Here is a tiny trained network, its code and every weight. The questions are about switching its units off for an input and a target symbol, where a switched-off unit gives its printed mean instead of its output.

import numpy as np


def w(rows, s, z=0):
    codes = np.array(rows[::2]) - 128.0
    scale = np.full(codes.shape[1], s)
    scale[-1] = z or s
    return codes * scale


def f(y):
    return np.maximum(y, 0)


def softmax(a):
    e = np.exp(a - a.max(-1, keepdims=True))
    return e / e.sum(-1, keepdims=True)


def log_softmax(a):
    a = a - a.max(-1, keepdims=True)
    return a - np.log(np.exp(a).sum(-1, keepdims=True))


def net(x, mask):
    ids = ['ΘΠΩαβγησφ'.index(c) for c in x.split()]
    T = len(ids)
    res = E[ids] + P[:T]
    u = 0
    for l in range(2):
        r = res
        for j in range(3):
            rows = slice(3 * j, 3 * j + 3)
            q, k, v = (r @ M[l][rows].T for M in (Q, K, V))
            z = softmax(np.where(np.tri(T) > 0, q @ k.T / 3**0.5, -1e9)) @ v
            o = O[l][rows]
            res = res + np.where(mask[u + j], z, o[:, -1]) @ o[:, :-1]
        u += 3
        y = f(res @ A[l][:, :-1].T + A[l][:, -1])
        res = res + np.where(mask[u : u + 4], y, B[l][:, -1]) @ B[l][:, :-1]
        u += 4
    return log_softmax(res[-1] @ U[:, :-1].T + U[:, -1])


Q, K, V, O, A, B = {}, {}, {}, {}, {}, {}
E = w([
[213,82,150,142,228],'Θ',
[92,169,63,54,91],'Π',
[138,105,124,166,202],'Ω',
[126,194,93,69,248],'α',
[126,73,45,56,216],'β',
[223,119,130,58,55],'γ',
[164,196,69,183,147],'η',
[143,196,199,187,94],'σ',
[73,41,73,185,75],'φ',
],0.012)
P = w([
[30,165,179,79,152],'0',
[66,147,168,83,149],'1',
[79,144,156,101,149],'2',
[105,137,132,116,150],'3',
[121,133,119,126,151],'4',
[139,130,95,136,148],'5',
[152,128,87,148,155],'6',
[175,123,72,154,143],'7',
[189,126,64,168,151],'8',
[197,126,45,176,143],'9',
[211,120,30,183,124],'10',
[227,118,17,197,113],'11',
[230,124,3,189,116],'12',
[215,133,2,188,138],'13',
],0.0058)
Q[0] = w([
[52,109,235,205,2],'L0H1',
[213,86,42,93,153],'L0H1',
[187,187,22,72,241],'L0H1',
[137,21,72,102,169],'L0H2',
[56,70,166,73,154],'L0H2',
[141,125,167,169,60],'L0H2',
[162,5,110,46,44],'L0H3',
[75,19,176,57,73],'L0H3',
[86,19,208,93,54],'L0H3',
],0.0082)
K[0] = w([
[37,222,171,93,167],'L0H1',
[183,137,48,172,66],'L0H1',
[212,61,46,173,129],'L0H1',
[78,141,36,108,197],'L0H2',
[75,120,176,131,178],'L0H2',
[163,70,179,100,93],'L0H2',
[155,110,125,33,2],'L0H3',
[56,176,89,101,39],'L0H3',
[36,195,142,118,52],'L0H3',
],0.0096)
V[0] = w([
[108,18,42,163,233],'L0H1',
[253,165,136,86,123],'L0H1',
[151,196,61,71,111],'L0H1',
[184,68,182,105,72],'L0H2',
[134,130,200,143,162],'L0H2',
[162,99,119,85,194],'L0H2',
[195,90,136,214,157],'L0H3',
[89,103,100,177,179],'L0H3',
[181,100,108,182,238],'L0H3',
],0.0069)
O[0] = w([
[53,108,33,208,138,107],'L0H1',
[253,129,93,103,213,253],'L0H1',
[207,181,105,117,116,191],'L0H1',
[135,155,181,175,160,124],'L0H2',
[128,70,217,74,131,114],'L0H2',
[219,146,121,99,158,190],'L0H2',
[86,116,126,157,186,137],'L0H3',
[122,181,172,94,200,91],'L0H3',
[84,143,183,190,133,173],'L0H3',
],0.0062,0.0059)
A[0] = w([
[142,49,24,66,13,156],'L0N1',
[195,80,148,63,89,4],'L0N2',
[169,164,151,255,17,197],'L0N3',
[197,92,113,118,141,33],'L0N4',
],0.0061,0.0047)
B[0] = w([
[255,101,133,158,105,253],'L0N1',
[135,128,130,34,216,195],'L0N2',
[241,107,250,193,200,188],'L0N3',
[88,138,20,205,175,194],'L0N4',
],0.0065,0.0067)
Q[1] = w([
[126,190,129,88,69],'L1H1',
[66,98,41,99,96],'L1H1',
[89,254,150,133,191],'L1H1',
[165,221,124,63,231],'L1H2',
[47,52,77,131,145],'L1H2',
[134,219,208,142,79],'L1H2',
[156,210,89,114,183],'L1H3',
[116,95,161,79,45],'L1H3',
[241,193,61,143,189],'L1H3',
],0.0076)
K[1] = w([
[145,153,219,68,187],'L1H1',
[105,76,88,32,52],'L1H1',
[120,222,156,97,243],'L1H1',
[220,93,193,200,112],'L1H2',
[107,20,121,2,79],'L1H2',
[49,239,202,171,175],'L1H2',
[170,123,85,159,143],'L1H3',
[63,28,162,109,105],'L1H3',
[183,183,19,245,149],'L1H3',
],0.007)
V[1] = w([
[111,220,142,128,170],'L1H1',
[106,102,109,144,120],'L1H1',
[158,70,142,106,60],'L1H1',
[108,159,81,112,150],'L1H2',
[163,104,178,190,121],'L1H2',
[117,172,161,178,105],'L1H2',
[133,248,106,157,147],'L1H3',
[109,55,93,76,110],'L1H3',
[143,170,105,118,122],'L1H3',
],0.011)
O[1] = w([
[89,62,124,33,122,140],'L1H1',
[155,158,128,126,142,48],'L1H1',
[141,186,99,237,89,121],'L1H1',
[104,23,102,135,57,63],'L1H2',
[118,186,195,118,145,254],'L1H2',
[65,169,158,52,73,41],'L1H2',
[39,59,151,21,53,176],'L1H3',
[180,209,67,107,221,78],'L1H3',
[142,62,152,2,110,207],'L1H3',
],0.0069,0.007)
A[1] = w([
[56,53,46,136,145,120],'L1N1',
[142,54,2,188,153,1],'L1N2',
[61,143,143,80,153,205],'L1N3',
[33,156,150,195,49,109],'L1N4',
],0.0082,0.0032)
B[1] = w([
[2,185,180,134,120,174],'L1N1',
[84,210,219,100,162,253],'L1N2',
[132,33,103,174,80,221],'L1N3',
[72,225,124,177,194,139],'L1N4',
],0.0074,0.0062)
U = w([
[190,85,165,118,154,255],'Θ',
[114,171,2,117,62,177],'Π',
[110,57,164,192,205,101],'Ω',
[108,73,31,59,178,73],'α',
[90,227,87,93,193,25],'β',
[237,76,97,98,163,97],'γ',
[137,35,116,128,51,119],'η',
[119,207,204,48,129,34],'σ',
[123,146,141,221,102,143],'φ',
],0.0073,0.0063)

Each question gives the input, a string of symbols that net reads in full, and the target symbol t.
The units are the heads (3 rows each of Q, K, V and O) and the neurons (one row each of A and B). Each row of codes is followed by its name. A weight is (code - 128) times the scale printed after its matrix; where a second scale follows, it is the last column's (O, A, B and U).
mask holds one flag per unit, layer by layer, with each layer's heads first. A switched-off unit (its flag False) gives its mean, the last column of its rows in O or B, instead of its output. The means were averaged over made-up inputs and are rounded, as every weight is.
A unit's drop is (log p(t) with every unit on - log p(t) with that unit switched off) / (log p(t) with every unit on - log p(t) with every unit switched off).
The circuit of an input: a set's keep is (log p(t) with only the set's units on - log p(t) with every unit switched off) / (log p(t) with every unit on - log p(t) with every unit switched off). Starting from the 12 units with the biggest drops (on a tie, the unit counted first), units are removed one at a time, each time the one whose removal leaves the highest keep (on an exact tie, the one counted first), for as long as the keep stays at least 0.8.
units of the circuit, in order: the units of the circuit, biggest drop first
unit that matters most: the unit with the biggest drop
top k neurons: the k neurons with the biggest drops, biggest first
top k neurons in layer l: the k neurons of layer l with the biggest drops, biggest first
heads that matter: for each layer, one digit per head in row order, 1 if its drop is at least 0.15 and else 0, layers parted by /
input α β γ α α β Θ α γ γ γ η γ, target η: top 2 neurons in layer 0 : L0N2; L0N3
input φ α γ γ γ α γ φ, target φ: heads that matter : 000 / 100
input α γ γ γ Π γ γ γ γ Π Π σ, target σ: units of the circuit, in order : L1H2; L0N3
input Π γ γ, target γ: units of the circuit, in order : L0H3; L1H3; L1H2
input β Ω γ β γ Θ γ Θ Θ Ω, target Ω: units of the circuit, in order : L0H3; L0H1
input γ σ γ σ α, target σ: unit that matters most : L1H2
input γ Ω γ γ Θ α φ α β γ Θ γ γ α, target α: heads that matter : 000 / 100
input σ γ β γ α σ β η γ Θ α Θ, target Ω: units of the circuit, in order : L0H1; L0H3; L0N1
input γ γ γ α γ Θ σ γ, target σ: top 3 neurons : L0N3; L0N2; L1N3
input γ η γ η Π, target η: units of the circuit, in order : L1H3; L1H2
input η Θ α α γ α α σ Θ γ γ Θ α α, target α: heads that matter : 100 / 100
input α σ β Θ σ α γ φ σ Θ α η η γ, target η: heads that matter : 001 / 001
input γ γ γ Θ φ α, target Ω: heads that matter : 101 / 000
input γ γ γ Θ β Ω Θ Θ, target Ω: units of the circuit, in order : L0H1; L0H3
input γ Θ γ γ φ Θ α γ σ Θ φ α, target Ω: units of the circuit, in order : L0H1; L0H3
input γ γ α Ω Π γ φ, target φ: heads that matter : 001 / 100
input γ φ Θ α Θ β φ β η, target Ω: units of the circuit, in order : L0H1; L0H3; L0N3
input Θ α β, target β: heads that matter : 110 / 011
input γ η η σ φ Π, target Π: heads that matter : 100 / 100
input α γ σ Θ γ Θ γ α η, target η: top neuron in layer 0 : L0N1
input γ α φ φ γ, target φ: unit that matters most : L1H1
input α Π γ, target γ: top 2 neurons : L0N2; L0N1
input Ω φ β α Π, target Π: top 3 neurons in layer 0 : L0N2; L0N3; L0N4
input α α β, target σ: top 2 neurons : L1N2; L1N1
input σ η Θ α γ η α Θ Π Ω, target Ω: top 2 neurons in layer 0 : L0N1; L0N2
input Π σ γ γ γ η α, target η: top 2 neurons in layer 1 : L1N3; L1N2
